Each row, then roughly how far along a hidden order it lies, from 0 to 30
[  0   1   2  -4   1 -11   1   0   0   1   3 -25   2  -7   2  -5   0  14
  -1  -2   1   6  11  -1 -11   7   0  -2  -1  -2  -8  -3  -4  -1  -4   1
   0   0   1   1   1  -4   2   1  -6   3   1   1]	29
[  5   0   0  -4   0   1  -1  -3   0   0  -1 -15   0   3   3   0   2  -4
  -3   0   1   1  25  -3  -5   1  -4  -4   0  -4   2  -3  -2 -14   0   3
  -2   1   1   1  -1   2   6  -3  -3  -8  -1  -3]	22
[  0   1   1 -12   0   7  -4   2   0  -2   1 -22  -2  -2   4  -2   4   5
  11  -1   5  -5  14   3  -7  10   2   3  -1  -3  -9   1  -1  -5  -4   0
   1  10   0   1   1   1  -4  -7  -9   4  -1   0]	9
[  0   1   0  -7   1  -6   0   1  -1   0   3 -39   0  -7   5  -5   1  10
   5  -2   1   2  23   0  -9  11   3   0  -1  -3 -10  -3  -4   0  -4   1
   0   1   0   2   1  -4   0  -3  -8   2   1  -2]	26
[ -1   1   4 -12   1  -5  -2   2  -1  -1   4 -34   0  -9   6  -8   3  18
   7  -3   6  -3  10   2 -12  16   3   1  -2  -8 -11  -1  -4  -5  -8   2
   1   8   0   2   1  -5  -3  -4 -12   6   0   0]	20
[  0   0   2 -13   0  11  -2   2   1  -1   0 -10  -1   0   1  -1   4   8
   7  -1   5  -5  14   4  -8   7  -1   0  -1  -2  -7   0  -1  -6  -5  -2
   1  10   0   1   0   1  -4  -2  -9   4  -4   3]	4
[  3   0   0  -3   0  -2  -1  -2   0   0   0 -20   0  -1   3  -1   0   0
  -3   0   1   2  22  -4  -6   1  -2  -1   1  -4  -2  -2  -2  -9  -2   3
  -2  -3   1   1  -1  -1   6  -2  -2  -5   2  -3]	28
[  2   0   2 -10  -1   0   2   1   1  -1   0 -10   2   5   0  -1   2   7
  -2  -1   2   1  13   3 -10   8  -2  -4  -2  -3  -1  -2   0  -3  -2  -1
   0   8   1   1   1   1   0  -2  -5  -2  -6   3]	14
[-2  0  0 -5  0 -5  1  0  0  1  0 -4  2 -1 -2 -2 -1  8 -2 -1 -2  0  1  2
 -4  4  1 -2 -1  0 -4  0  0 12 -1  0  1  2  2 -1  3  1 -2 -2 -2  3 -3  4]	22
[  4   0   0  -4   0   2  -3  -3  -1   0  -1 -18   0  -3   3  -1   1   0
  -4   1   1   0  20  -6  -4  -3  -3  -1   4  -4   0  -2  -2 -15  -2   4
  -3  -3   1   1  -1   0   8  -3  -1  -6   3  -3]	30
[  2   2   5 -15   0   1  -2   3   0  -3   2 -46  -2  -6  11  -7   7  11
   8  -2   9  -3  22   4 -11  17  -1   0  -1  -9  -9  -2  -5 -18 -12   3
   2   8  -1   2   0  -4   0 -13 -14   3  -2  -3]	10
[ -2   0   2  -9   0   0  -2   1   0   1   0  -2   3  -8   1  -4   2  17
   0  -2   2  -2  -1   0 -12   3  -2   1  -1  -1  -4   0  -2  -1  -5   1
   1   4   2  -1   2  -3   3  -3  -6   7  -1   6]	19
[  5   0   3  -7   0   5  -2  -2   1   0  -2  -2   1   2   3   0   4   4
  -3   1   4   0  15  -2  -9   3  -8  -3   0  -5   4  -1  -2 -18  -2   2
  -1   5   1   1   1   1   8  -5  -5  -4  -3   2]	17
[ 4  0  0 -1  0  1 -2 -4  0  0 -1 -5  1  1  2  1  1 -3 -8  1 -1  1 14 -6
 -1 -3 -4 -3  2 -2  2 -2 -1 -8  1  4 -3 -4  1  0 -1  2  9 -4  0 -8  1 -2]	29
[  3   1   1  -6   0   3  -1   0   0  -1   0 -21  -1  -3   5  -2   4   5
   4   0   3  -1  22  -1  -8   7  -4   0   1  -5  -2  -1  -3 -13  -4   2
  -1   4   0   1   0  -3   3  -4  -8  -1   1   0]	19
[  2   1   2 -10   1  -7   0   0  -1  -1   3 -38  -1  -8   7  -4   2  11
   4  -2   2   3  25  -1 -10   9   1   0   0  -4 -11  -3  -5  -6  -5   2
   0  -1   0   2   0  -6   1  -3  -9   2   2  -3]	26
[  1   0   2 -12   0   8   1   3   1  -1   0 -14  -1   4   0   0   4   7
   6   0   4  -3  12   4 -10  13  -3  -3  -3  -3  -6  -1   0  -4  -3  -1
   0   9   0   1   1   2  -3  -3  -7   1  -6   4]	2
[  2   0   2 -11  -1  13  -2   0   1  -1  -4   7   0   2   2   0   5   4
   3   1   3  -6  11   0  -7   3  -3   0  -1  -2   2   1   0 -11  -3   1
  -1  13   1   0   1   1   0  -6  -4   0  -5   5]	8
[  1   1   2 -10   0   2   0   2   1  -1  -1 -11   1   1   0  -1   3  10
   1  -1   1  -1   8   3 -12   7  -2  -2  -2  -2  -3  -1   0  -1  -3   0
   0   9   1   0   1   0  -1  -3  -5   1  -4   3]	13
[ -2   0   2 -13   0   6   1   3   2   1   1  -7   1   3  -2   0   2  12
   6  -1   2  -4   5   5 -11   8  -3  -2  -3  -2  -6   1   2   0  -4  -2
   1   8   0   2   2   1  -7  -3  -8   4  -6   4]	0
[  2   0   3  -6   0  -2   0  -1   1   0   0  -7   3  -1   1  -1   3  10
  -5  -1   2   1   9  -1 -12   3  -6  -4  -2  -4   2  -1  -2  -6  -2   1
  -1   4   2   0   0   0   3  -4  -3  -1  -3   4]	21
[  1   1   0  -8   1  -6   1   0  -1  -1   3 -37  -1  -4   2  -4   1   7
   5  -1   0   1  32   1  -6  12   3   0  -2  -3  -9  -3  -3  -2  -4   1
   1   2   0   2   1  -2  -1  -2  -7   1  -1  -3]	24
[ -2   0   1 -12   0   5  -1   3   1   0   1 -13   0   2  -1  -2   2   8
   6  -1   1  -4   7   5 -11  11   0  -1  -3   0  -9   1   2   3  -3  -2
   1   9   0   1   2   2  -6  -2  -6   4  -4   2]	5
[ 1 -1  0 -2 -1  9  0 -2  1  0 -3  8  2  3 -2  2  3 -2 -6  1  1  1 -2  1
 -2 -2 -8 -4 -1 -2  9  0  2 -3  2  1 -1  5  2 -1 -1  4  3 -3  1 -6 -5  5]	13

New part:
[  9   1   6   2  -1  20  -1  -2   2   0   6   8   3   9   0   3  -7   5
  11   4   7 -11   0  -2   0  -4   2  -5  -1  -5  -1  -1  -9  -1   2   1]	21
[-11   1 -10  -4   1  -1   5   1  -6  -5   5 -17  -3 -26  -5  -3 -15   1
  -4  -1  -6   4  -3  -2   7   5  -4 -16   6  -2  -4   4   3  -3  -2  -2]	20
[ -9  -1  -5  -2  -2 -17   2   2  -4  -2  -1 -11  -3 -17  -2  -4  -2  -4
  -8  -3  -5   8  -1   1   2   4  -3  -5   3   2  -2   2   7  -1  -2  -1]	19
[ -8  -2  -7  -3  -2 -10   4   2  -4  -3   3 -14  -3 -20  -3  -4  -5  -2
  -6  -2  -5   8  -3   0   4   4  -2  -9   4   0  -2   3   5  -2  -1  -2]	23
[ -7  10  -7   0   6 -26  -3   2   2   0  -8   5   3  -4   0  -3   7  -6
  -1  -3  -2  10   4  -3  -1  -4  -3 -40   1   0   2   3   6   0   2  -1]	6
[ -2  10  -2   1   5 -22  -4   3   5   1  -9   9   4   7   3  -2   9  -6
   1  -2   1   7   4  -3  -3  -6  -2 -37  -2   1   4   1   4   0   2   0]	5
[-10   0  -7  -2   0 -21   2   3  -3  -1  -4 -11  -3 -16  -1  -4   5  -5
 -12  -4  -7  10   0   2   0   5  -3   4   2   4   0   1   9   0  -3  -1]	10
[ -1  13  -3   2   8 -21  -3  -2   5   2 -11  11   5   5   3   0  12  -2
   6   0   0   1   5  -2  -3  -6  -1 -27  -2   1   5   1  -1   2   2   0]	2
[ -3  -5  -3  -2  -7  11   5   0  -6  -5  12 -15  -4 -14  -4  -1 -16   4
  -1   1  -2  -1  -5  -1   6   5   2   5   4  -3  -5   2  -2  -3  -2  -1]	25
[-12  -1  -9  -3   0 -18   4   1  -5  -2  -2 -18  -4 -26  -2  -4  -1  -2
 -11  -4 -10   9  -2   2   3   6  -3  15   4   3   0   3   9   0  -3  -2]	8
[ -1  -5   0  -2  -3  16   4   0  -5  -3  11  -9  -4 -11  -3   0 -16   4
  -4   1  -1  -3  -4  -1   5   5   0   3   3  -4  -5   1  -4  -3  -1  -1]	29
[ -9  -3  -7  -3  -1  -8   5   1  -7  -4   5 -17  -4 -22  -4  -3  -8  -1
  -9  -2  -7   6  -3   1   6   6  -2  -1   4   0  -3   3   5  -2  -2  -2]	18
[ -9  -1  -5  -3  -3  -5   4   2  -5  -3   5 -18  -3 -18  -4  -3 -11   2
  -5  -2  -5   5  -4   0   5   3  -2  -8   5  -2  -3   3   3  -2  -2  -2]	26
[  1   0   0  -1  -1  16   4  -1  -3  -3  10  -4  -1  -3  -2   1 -14   6
   4   2   1  -4  -2  -2   4   1   1  -9   3  -4  -3   1  -6  -2   0  -1]	30
[ 9  4  6  2  4  9 -3 -3  4  2 -3 15  4 20  3  4  4  2  6  4  6 -9  3  0
 -3 -5  2  1 -4 -2  3 -2 -7  2  2  1]	13
[ -4  12  -5   1   6 -28  -3   3   4   0  -9   7   4   1   1  -2   8  -5
  -1  -2   0   9   4  -3  -2  -5  -2 -37   0   1   3   3   4   0   2  -1]	4
[-12  10 -10  -2   4 -28   2   2  -1  -2  -6  -9  -1 -19  -1  -4   5  -4
  -8  -4  -6   9   1  -1   2   1  -3 -25   4   2   1   4   7   0  -2  -2]	8
[  2  -2   1  -1  -5  22   3  -1  -3  -2  11  -5  -2  -6  -3   1 -18   6
   4   2   2  -7  -3  -2   4   1   1   1   2  -3  -4   1  -7  -3  -1   0]	29
[ -7   6  -6   0   3 -26  -3   3   2   1  -9   1   2  -2   1  -3   7  -7
  -5  -3  -2  10   2  -1  -2  -2  -2 -21   0   2   3   1   7   0   1  -1]	7
[  6  -9   6   0  -7  31   2   0  -3  -2  14  -5  -3   4  -3   2 -16   6
   5   3   4  -9  -6  -1   3   2   2  12   1  -4  -5  -1  -8  -1   0   1]	22
[  6   4   0   0  -1  21   3  -1  -1  -3  10   0   0   3  -3   1 -19   7
   9   4   5 -10  -3  -5   5  -2   1 -24   2  -7  -4   2 -10  -3   1  -1]	25
[-10  -1  -8  -3  -2 -10   5   2  -7  -4   4 -19  -4 -23  -4  -4  -9   0
  -9  -2  -7   6  -3   0   5   6  -2  -3   5   0  -3   3   7  -2  -3  -2]	17
[  3  18  -3   1  10 -10  -2  -1   6   0  -8  16   7   7   1   1   3   1
  10   2   4  -6   5  -6  -1  -9  -1 -51   0  -5   3   3  -6   0   3  -1]	7
[  9   7   3   1   1  18   0   0   4  -1   8  10   4  13  -1   3 -14   6
  15   5   8 -11   0  -7   2  -8   1 -46   1  -9  -2   2 -12  -3   4   0]	16
[ -1  12  -3   1   7 -23  -3   1   5   2 -11  10   5   4   3  -1  12  -4
   2  -1  -1   4   5  -3  -2  -5  -2 -33  -1   1   4   1   3   1   2  -1]	3
[  7   7   2   1   5  13   0  -3   3   0   3  12   4   7   1   3  -6   6
  11   4   5 -10   1  -3   0  -5   1 -19  -1  -5   0   0 -10   0   2   0]	20
[  5  -2   4   1  -2  21   1  -2  -1  -1   9   1   0   6  -3   2 -11   6
   7   3   4  -9  -1  -1   2  -1   2  -5   0  -4  -3   0  -5  -1   1   0]	28
[  2  11  -3   2   9 -20  -3  -2   4   3 -13  17   5   6   4   1  13  -1
   4   0   0  -1   5  -1  -3  -4  -1 -15  -3   2   6   0   0   3   1   0]	1
[  5  -6   2   0  -5  32   2  -1  -3  -2  14  -2  -2   2  -3   2 -17   6
   7   3   5  -9  -4  -2   4   0   2   3   1  -6  -5   0  -8  -3   1   0]	21
[ -3  12  -5   1   8 -26  -1  -1   3   1 -13  11   4   1   3   0  12  -3
  -2  -1  -3   2   6  -1  -3  -3  -2 -18  -2   2   5   1   5   2   0  -1]	0
[  4  11  -2   2   8  -3  -2  -3   5   2  -5  17   5   9   3   3   8   1
   8   3   3  -6   4  -2  -3  -7   1 -19  -3  -2   4  -1  -6   2   2   0]	7
[  0  11  -3   2   8 -18  -3  -2   5   2 -12  14   5   8   4   1  11  -2
   3   0   0   1   5  -2  -3  -5  -1 -19  -1   1   5   1   0   2   1   0]	1
[ 8  4  5  3  4  8 -3 -4  4  3 -4 20  4 26  4  4  8  3  7  3  4 -9  3  0
 -5 -4  2 10 -5  0  3 -3 -6  2  1  1]	12
[-11   5  -8  -2   2 -25   1   3  -1  -1  -4  -7   0 -13  -2  -4   2  -6
  -6  -4  -5  11   0  -1   1   0  -3 -27   3   1   1   3   7  -1   0  -2]	13
[  2  12   1   3   5 -15  -5   2   7   2  -9  14   5  16   2   0   8  -4
   7   0   5   3   4  -5  -4  -9  -1 -45  -1  -1   3   1  -2   0   4   0]	5
[  2  11   0   2   9 -18  -3  -3   4   3 -12  16   5   6   4   1  15  -1
   3   0  -1  -1   6  -1  -4  -3   0 -12  -3   2   6   0   0   3   1   0]	0
[  7  10   2   2   7  -1  -3  -3   5   2  -6  18   4  14   3   3   7   2
   6   2   3  -6   5  -2  -3  -5   1 -13  -3  -1   3  -1  -5   2   2   0]	8
[  6  14   0   2   7   1  -2  -2   5   1  -3  18   6  14   1   2  -1   2
  12   4   5  -6   4  -5  -1  -8   1 -34  -1  -5   2   1  -7   0   2   0]	10
[-13   4 -12  -3   3 -26   4   1  -4  -2   0 -12  -2 -18  -2  -5  -1  -3
  -9  -4  -9   8  -1   0   3   4  -4 -14   4   1  -1   4   8  -1  -3  -2]	9
